Below are the code and all the weights of a small trained network. Each question names an input and a class and asks about switching units off, where a switched-off unit gives its printed mean instead of its output.

import numpy as np


def w(rows, s, z=0):
    codes = np.array(rows[::2]) - 128.0
    scale = np.full(codes.shape[1], s)
    scale[-1] = z or s
    return codes * scale


def f(y):
    return y / 2 * (1 + np.tanh(0.7978845608 * (y + 0.044715 * y**3)))


def log_softmax(a):
    a = a - a.max(-1, keepdims=True)
    return a - np.log(np.exp(a).sum(-1, keepdims=True))


def net(x, mask):
    res = np.array(x, float).reshape(1, 3) / 4 @ E
    y = f(res @ A[0][:, :-1].T + A[0][:, -1])
    res = res + np.where(mask, y, B[0][:, -1]) @ B[0][:, :-1]
    return log_softmax(res[-1] @ U[:, :-1].T + U[:, -1])


A, B = {}, {}
E = w([
[188,97,88],'x0',
[118,251,114],'x1',
[171,117,197],'x2',
],0.014)
A[0] = w([
[95,204,186,139],'neuron 1',
[121,173,129,98],'neuron 2',
[61,190,99,182],'neuron 3',
[37,123,209,254],'neuron 4',
[182,155,213,196],'neuron 5',
[164,139,156,102],'neuron 6',
[100,149,135,117],'neuron 7',
[129,94,101,166],'neuron 8',
[125,187,104,187],'neuron 9',
[112,143,109,107],'neuron 10',
[59,121,116,119],'neuron 11',
[214,218,158,251],'neuron 12',
[104,149,137,115],'neuron 13',
[227,95,136,223],'neuron 14',
[106,204,176,157],'neuron 15',
[139,32,168,175],'neuron 16',
[8,99,137,159],'neuron 17',
[90,153,147,114],'neuron 18',
[122,157,95,123],'neuron 19',
[140,177,165,153],'neuron 20',
[161,122,92,103],'neuron 21',
[189,151,157,118],'neuron 22',
[186,45,159,214],'neuron 23',
[132,77,101,179],'neuron 24',
[126,162,64,110],'neuron 25',
[224,118,158,199],'neuron 26',
[89,116,87,84],'neuron 27',
],0.015,0.0062)
B[0] = w([
[76,193,191,205],'neuron 1',
[137,202,93,159],'neuron 2',
[73,75,99,216],'neuron 3',
[108,142,255,219],'neuron 4',
[203,184,178,199],'neuron 5',
[181,86,157,141],'neuron 6',
[114,100,116,146],'neuron 7',
[93,177,135,162],'neuron 8',
[52,162,142,192],'neuron 9',
[104,56,89,138],'neuron 10',
[195,73,182,154],'neuron 11',
[127,188,199,225],'neuron 12',
[80,86,123,144],'neuron 13',
[139,206,81,220],'neuron 14',
[91,208,184,205],'neuron 15',
[119,190,105,241],'neuron 16',
[181,78,251,188],'neuron 17',
[82,65,139,154],'neuron 18',
[135,116,149,153],'neuron 19',
[157,176,163,171],'neuron 20',
[101,112,51,141],'neuron 21',
[200,112,195,154],'neuron 22',
[119,182,124,250],'neuron 23',
[115,223,52,184],'neuron 24',
[94,107,96,166],'neuron 25',
[187,235,87,202],'neuron 26',
[186,95,84,143],'neuron 27',
],0.0076,0.015)
U = w([
[175,147,118,2],'0',
[55,66,144,90],'1',
[55,195,50,168],'2',
[161,213,20,147],'3',
[173,122,104,3],'4',
[135,76,69,123],'5',
[33,200,184,180],'6',
[246,223,168,183],'7',
],0.013,0.0057)

Each question gives the input, the list of numbers given to net, and the class t.
The units are the neurons (one row each of A and B). Each row of codes is followed by its name. A weight is (code - 128) times the scale printed after its matrix; where a second scale follows, it is the last column's (A, B and U).
mask holds one flag per neuron, in row order. A switched-off neuron (its flag False) gives its mean, the last column of its row in B, instead of its output. The means were averaged over made-up inputs and are rounded, as every weight is.
A unit's drop is (log p(t) with every unit on - log p(t) with that unit switched off) / (log p(t) with every unit on - log p(t) with every unit switched off).
The circuit of an input: a set's keep is (log p(t) with only the set's units on - log p(t) with every unit switched off) / (log p(t) with every unit on - log p(t) with every unit switched off). Starting from the 12 units with the biggest drops (on a tie, the unit counted first), units are removed one at a time, each time the one whose removal leaves the highest keep (on an exact tie, the one counted first), for as long as the keep stays at least 0.8.
circuit, biggest first: the units of the circuit, biggest drop first
most important unit: the unit with the biggest drop
k most important neurons: the k neurons with the biggest drops, biggest first
drop of u: that unit's drop, to one decimal
input [-4,-3,2], class 7: circuit, biggest first -> (neuron 3; neuron 9)
input [6,5,-2], class 2: most important unit -> neuron 4
input [1,4,-7], class 2: circuit, biggest first -> (neuron 4; neuron 3)
input [6,6,-2], class 2: circuit, biggest first -> (neuron 17; neuron 5)
input [-7,-5,5], class 7: circuit, biggest first -> (neuron 5; neuron 3)
input [-5,1,7], class 7: 3 most important neurons -> (neuron 5; neuron 3; neuron 9)
input [-2,-3,1], class 7: 4 most important neurons -> (neuron 3; neuron 9; neuron 1; neuron 15)
input [5,2,-3], class 2: 2 most important neurons -> (neuron 5; neuron 26)
input [4,-1,-7], class 2: drop of neuron 3 -> -0.1
input [5,7,-3], class 6: drop of neuron 14 -> 0.1
input [7,-1,-1], class 3: drop of neuron 20 -> 0.0
